[  0  -4  11 -25 -42  -8  29 -13  -4 -12   6 -17  17   8  76 -24  -4  31
  30   3  -9 -37   6  49 -14 -24  -6  36  -7   0  -9  23   4 -22  35  11
   3]
tiz
[-21  37  25 -22  -9   4  10 -49  -7   9 -17  -6  22  -6   3 -30  -2  -2
  19  -3  26 -28  30 -16  -5 -42 -26  56  14 -45  45  24 -49  -6 -10 -12
  -2]
nokov
[ 15  -5 -30  29  51  23 -29   0   7   3  31   7  -8  25 -14  14  18  16
  -1  17  10  -8  -4  -5 -11  36  29 -44  15 -30 -27   9  -9   9  10 -13
   3]
banoz
[ 22 -14   1  -4  25   0  -7  19   6  13   3   5   5 -11   8 -26 -16  10
   2  -8 -49   4  30   2 -11   1  26  -2 -23   1   3  35   7   3 -10  -8
  37]
Kek
[ 11  11  -9 -25  38   6  -5   9  -1  41   4 -18   5 -46  11 -16   8  -2
  30   9  26  -4  19  26  18   1   6 -10 -17  12  21 -12  -1  29  -1 -25
   2]
nokov
[ 11  -9 -11   6  16  10 -16  11 -12  24  28   8  -1   0   0   1  12  19
  28   5  -2 -54 -16  31  26 -22  18  -9 -13  17 -23  16 -23   2  27  -1
   7]
Soduk
[  2 -20   7   6   4  13  65 -24 -18  32  -1 -19  35 -10 -24 -20 -19  -8
   9 -42  32   9  18   9  -8 -22  38   7 -21  18  11  27 -21   3   1 -27
 -18]
pav
[-12  -4  18  -8  20   5   5   9  10  14 -22 -19  36 -19 -17 -10  -4   4
  21  21   3 -64  25  21  13  34  27  -1 -22 -23  22  25   0  17   1 -27
   5]
Soduk
[  6  17 -19  -8 -21  -9   3  19 -20 -14   0  -2  15  11   2   7 -20  24
  19 -14   5 -19 -14  35   5 -27  23  27 -10  24  26  16 -16  22  29 -13
  24]
banoz
[  0 -18  -5 -27 -17 -27 -10  30   6 -10  18   6 -13  -2  34 -29  -5  20
  29 -36 -23  -8  -5  48  21 -12 -16   2  -2 -11 -57  14  -7 -10  40 -10
 -23]
Mezof
[  7 -10  -9  -5  39  21 -14   9   5  31  28   9 -23 -10  46 -21   8   9
  22  18  -4 -26  11  -5   0  28  14 -17  15 -25 -24  12  -7   8  19 -26
   8]
Mezof
[-33  -5  12 -34  22  -6   0  16 -11  25 -22  17   7 -30  40  -1  -9  -2
  42  -2  -1 -74   0  29  34  17   6  15  -5  13 -21  24 -13   9  19 -19
  -5]
Soduk
[-12  11 -27  -2  -6  32   4 -12   8  10   2 -29   7 -21  -3 -31 -11 -21
   2   3  13  -8  24  51  25 -12   3   9  29  18 -52  27  -8  32  18 -30
  19]
Gol
[-33  -6  26   1  50  31 -15  26   1  32  16  25   9 -41  53  -6  11  -3
  25  22  10 -48  21  33  -2 -13  11  41   6 -22 -38  43 -32  21  10 -33
   1]
Kek
[ 27  -7  12  23   9 -18  18   9 -10   5  10   4  20  19  22  -7   3  11
 -12  21   8 -50  -8   9 -37  13  64  40 -19  -6  20  26   4  -6  42 -14
  41]
banoz
[ -2 -14   2  28   1  38  27 -26 -18  19  38 -28  25 -23  30  10  11  11
 -19  30  26 -36  34  46   1   0  26  15  -1 -16 -33  12   5  29  37 -22
  36]
Gol
[-29 -19  20  -3  12 -22  44  15 -22   5  18  11  27  -8   4  26   6   2
  14 -33  14  -3  -6  36  12 -17  16  29 -45  -2 -25  -1   6 -29 -16   9
 -18]
tiz
[ 48   5  11   3 -43 -40  31 -19 -12 -11   0 -30  16   3  -4 -12 -17  12
 -15   1   6 -28  16   1  -1 -24  17  18 -17 -26  40 -18   5 -21  -6  23
  20]
tiz
[  8 -10 -22  -5  10  32   0  12  34  30  -6  -4 -15 -19  30  -4 -15  15
  13  31  18 -36   5  29   3  33  26 -21 -14   4  25  -3  -8  38  11 -12
 -11]
Gol
[-21  18 -11  15  15   2  16  -7  -1  29  16 -21  55  -2 -35   2   9   6
  24  14  -2   4   6  19  15 -18  32  -5  -3  -1 -49  17  -6  15  -5 -11
  31]
mera
[-15   1  -8  22 -16  20  -4  22  -1  -5  13  -3  16  -3 -39  21  -3  11
  22 -35  10 -27  23  44   9 -33  -7  14  -5   3   1  23  17  11 -12  -1
  -7]
tiz
[ 23 -13   5   6  30  12 -11  31  -3   0  -6 -17  -8 -27   9   4  34   1
  -8   6  30 -27  35  42   7  21   1   1  14   7   3  10  34  11  20   5
   6]
pav
[  5  15 -21 -11 -35  36  44 -18  -6  26 -20 -19  13 -24  14   5 -12 -14
 -13  23  -2 -39  47  15  -1   3  34   5   8   6 -43  29   1  33  22 -24
   8]
Gol
[ 16  10  -3  44 -25   6  10  -2  -3  13   3 -13   2  -3 -55 -29  -9 -35
  10 -21  -2  12   3 -23   3  -6   2  10  27  -6 -19  -4  -1  -5 -42 -15
 -13]
tiz
[ 31 -18  20  -5 -21   8  26  10 -42  28  42  18  23  -4  36  -6  23  36
  27   9  18 -20 -12  42 -18 -47  37   9 -60   6  31  16   0 -26  26  -2
  -1]
mera
[  0 -10   7  -6  41  -1  -6  34  -6  13   6  23  -7 -29  21   3  18 -20
  -7  26   8 -64  18  18   4   2  32  -1  24   7 -23  17  16  -2   3  -1
  11]
Mezof
[ -5  17  -8   7  -2   1 -16  -7  23  -7   9 -25  24 -31  -6 -25   7 -15
   3 -18   2   8 -16  17  12 -38 -29  21   4 -10  11   1  -8  35 -22 -14
  21]
tiz
[-13   8 -11  -8 -22  11  -2  -5  27  29 -34  13 -22  -9   2 -43  -4  11
  16   8  14  12  21  16  -6 -27 -13  -2  16  -1 -31 -13 -27  -9 -11  15
 -13]
Gol
[  5 -13  27 -23  -5 -10  42   6 -19  -3  -4 -11  22 -41  53  -9 -13 -11
 -21  12  25 -58  22  23   5   8  56  12  13   1   2  15  18   8  19 -26
  16]
Mezof
[-12 -11  -3 -15  12  -8  25 -11  -5 -15  -7 -18  34   7  -2 -11  18  26
 -23 -35  -8  18  35  28 -14 -22   0  -1  -4  12 -29  45  23 -15  26   6
  40]
pav
[  3  11 -18   3  34 -22 -22  27 -36  36   8  10   2 -23  12  36   4  20
  17  19   0  68  50 -63  30  31 -11  24 -38 -43  16 -51  -7   7   8  11
  40]
mera
[ -4   0  -1  10  -9  18  34   3 -13  17  -6  -7  18  -6  26 -15  -5  13
  39   2 -26 -53  19  60 -14  11  44  -1  19  -7 -35  30  -4  14 -13 -28
   2]
Kek
[-19  18  12  -9  41  -7 -17  11  -1 -17  14  -6  -5 -10  50   7  11  45
 -18  54  15 -10  21  17   8  -6   6  -5  21 -11   7 -16 -12  -2  21  16
  47]
nokov
[ -3 -12  24  11 -17  -8   3  17   6 -10  17 -20  12   4  -8   1  33  61
  15   4  15  -2  40  75   2 -19   6 -25   9 -11 -79  -9  26 -32  22  31
 -20]
nokov
[  6  -6   5 -11  30   2  -6  45 -38  27  23  46 -23 -37  28  10  20   8
  18  37 -38   5 -24 -50   1  15 -17 -43 -21 -12  18 -33 -16   6 -40  -9
 -21]
Mezof
[ -1 -12  26 -11  29  11  21  15  -6  14  -2 -12   8 -42  11  -2  10  -9
   3  -2  12   4   4  23  12  -2  -7   4 -22  12   8   0  -1  21  -7  -7
 -13]
pav
[-34   5   8  -2  60  12   9   2   8  26  11  -1  21 -35   8  35  16 -13
 -16  24  72  -8  -3 -19  16  13  20   5 -14 -16   5 -15  -1  10 -23 -14
   7]
tiz
[-34  15 -27   9  43   1 -31   9  21  31 -17   2   8 -27  12 -18  -8  -4
  14  11   3 -33   9   6  -2  26  -3 -16  41 -13 -22   7 -20  45 -10 -48
  25]
Kek
[ 37 -24  19  12 -15 -10  13  19 -29 -16  45  -8  18  -3  40   6  26  27
 -14  35  -2 -64  15  51 -10 -40  34  29  -8  18   6  16  28 -16  47  30
  42]
Mezof
[ -7  -2  18 -11  -1  27  -3 -23  -9  16   1  -5  10 -29  29 -10   0  21
  15 -10  46 -37  25  43  27 -53  17  33  -3   7   9   9 -19   7  26   1
  32]
Soduk
[ -3 -12  21  -8  58  12 -11  16  -7   0   7   0 -18 -13  -4  13   1  15
  -9 -12  33   3  29  13  28  -1  -6   0  -5   0  19   9   2  -8  -2  18
  16]
pav
[ -7  14  24 -17  -1  -9  27  14 -37 -20 -14  -9   5  22 -25  16 -11 -12
  10  20  29 -17  27  48  15  -5  26  48 -11  25 -13   0  14 -35   4  21
   7]
banoz
[ -6   6  13 -11   3  10  24 -21 -17  30  -1 -16  -3 -32 -25 -26 -29 -44
 -17  -4  28   2  63  36  32 -37   5  47  -6   6 -58  11  -9  -4  14 -12
  24]
Gol
[  9  -4  -4  26  -9  -8  10  37 -13  -7 -11 -11  -4 -24 -20  -6 -14  14
   5 -50 -12  19  19  41  14 -19   0  15   1  19  21  -7   1  31  -3  -5
  20]
pav
[  0  11  -4   4  28   7 -27   1  -4  16   1  18 -17  19 -37  -9  25  12
  45  15  -2 -34  16  12  -8 -11 -27 -14  11  -1  38  -1  -6 -26 -39  30
 -22]
nokov
[  3 -13   3   3 -14 -22   5  17  25 -12  10 -30  41  17  -9 -23  20  47
   8  -9 -38  27   7  38  -9  -2  18  -5 -22 -22 -72  29  10 -14  13   2
  15]
Kek
[-15  -5 -10 -25 -11 -20  11  -6  19  -4  -8  -5  10  19  21 -20  -7  19
  12 -11 -26 -16   5  13 -12   8  -1  -2  -5  -6  -8  13  10  -8  17  -1
  10]
Mezof
[-50   3  30   2  16 -27 -24   2 -27 -25   2  34  34   8   1   1  -9  21
  10  -3  -5   5 -34 -41  -2 -21 -34  28  12   2  29  16 -30 -13 -17   7
  19]
banoz
[ -6 -16  23   3  -3  15  -3 -17   7   0  18 -19  50 -23  -1  -3   0  43
  -4 -15  31   6  17   9   6 -40  18  -8  -3 -14  -1  26  -7  12 -10  -4
  17]
Kek
[ -1   0  46  -8   2  10  -6   3 -15  22  30   3  28 -25  47   4  18  48
  19  54  57 -51   2  40   9 -50  19   8 -11  -6  11   6  -8  -9  26  14
  18]
mera
[-15  18  -8  -6 -31 -11  29 -30  10  -5   1 -45  55   7 -54  -2 -19  29
  -5  -6   4  21  25   6  10 -47  12 -22   3  14 -40   9 -16   7   6   4
   2]
nokov
[ -8 -25   3 -18 -22 -16 -16   3  14  -7  -4  10  16 -21  66 -25  19  20
  10 -12  -5 -39  20  14 -16  -6 -17   6  29 -22 -35  25  11   1  44  -3
 -13]
Mezof
[-11  -6  -7   1 -17   9  -7 -16  21  15  -5  29 -26 -14  26 -16 -10   3
 -16  -5  27 -11 -39  -7  -5  -8 -24 -16   0 -12  21 -24 -40  13  -7 -11
 -30]
Gol
[-40 -15   0  12  22   0   0  -1   9  35  -9  40   6 -10   0  -7  -2  -8
  -3 -14  11 -35 -19  -6 -16   8  -4  14 -13   8  23  17  -7   4 -15 -18
   8]
Gol
[ -7   2  48  10  -7  32   6 -10   2  -4  23 -32  16 -25   7   5  18  14
 -10   4  17  40  39   4  20 -12   5  23  10   0 -58   4  25  -2   7  10
  11]
nokov
[ 18 -21  -7  -8  32  15  14  -1   1  22   9  -3  26 -19  -1   5  14   2
   8 -20 -13 -24  17  22  21  -7  59  -6 -34   1 -24  33  -1   8  10   0
  16]
Soduk
[ 16  25 -21  -2 -24  18  -1   6 -18  -4  18 -21   4 -12 -20   4  11  15
   5   7   3  29  11   5  14 -31 -10 -12  -1  11   3 -11 -16  19   6 -10
 -11]
nokov
[-48  16  -5  -2   2 -24 -25  16   7   9 -10  26 -20  -2  18  -8   2  24
  13 -11 -22  -5 -35   1  24   0 -36  -7   5 -20 -62 -25 -45   4  18 -19
   7]
Soduk
[-16  -5  44 -16 -11  14  40 -21   6  12   4 -39  20 -20  29 -18 -30  22
  26   4  24  10  40  42  22  -7  29  12   5  23 -41  -2   4  -4  14   3
  -5]
nokov
[ -4  -1 -11   2  26 -23 -14  -8 -16  13  19  -6   2  -5 -11  -5  -6  -6
  14 -24   2  -7  32  32  18 -18 -23  24  -5  16  -3  -4   4  -3  20   2
  20]
nokov
[ 11   1   6   3 -20 -11  26  31   8  -1 -16   0   6  -3  22  -1   4   5
  27 -12  -6 -25 -18  20  -3  12  31  37 -15   9  30   4  19  -8 -21  13
  -2]
tiz
[-14 -17   1   9  10  -6 -19 -15   6  19  26  20  18  -3  28  -3  42   3
   9  10  -3   0 -12  17 -14 -16 -26 -15  -2  -9 -64  -5   4 -17  16  19
 -18]
mera
[ 27  -8 -20   0  20   4  -1   3   0  16  46 -10  23  -2  24 -14  16  20
  12  16  -8  32  13  17  11 -23  37 -12 -23 -27 -56  17 -27  -3  40   0
   9]
mera
[-21  17  -5 -11  19  -1  -6   0 -20 -19 -24   2  13  -9  -1   4 -32 -11
   5   1  15 -11  16   0   4  16  -1  18  10   2  56  -2 -11  27 -11 -21
  20]
banoz
[  10  -10    5  -20  -27  -19   -3   -2   27   20   -8  -21   15  -37
   60   14   25   37  -26   18    7  -10   25   24   -4    2    1  -25
   -1  -14 -114  -16   27   15   48    5    4]
Kek
[-27 -17   2  15  40  -1  11   6  14  22  -2 -20  10  -2  -6 -16  12  -1
  15  -2  34  -5   5  37  -3  27  -9  -2   3   9 -26   0  -1   5  18 -19
 -15]
pav
[  8 -27  16   2 -26   4   2 -51  17  26 -17   9  18 -27  27  -8  14 -14
   2 -28  -5 -98   0  29 -14 -10  -8  -7  -3  -8 -15  13  12  16  14   0
 -26]
Soduk
[-20 -19  12  -7  -6 -16  14  19   7  14   7  18  18  -6  20   2   9  15
  21  -2 -14 -31 -10  13 -13 -11   1  14 -26  -3  -6   6  -2  -1  10   3
 -19]
Mezof
[ 30  13 -45   6  65  23 -30  -1 -11  30   4   7 -27 -15   6  18   5 -35
  -9 -20 -14  30  44 -53  23  34  21  39   6 -13  10   9   1  24 -16  -9
  64]
Kek
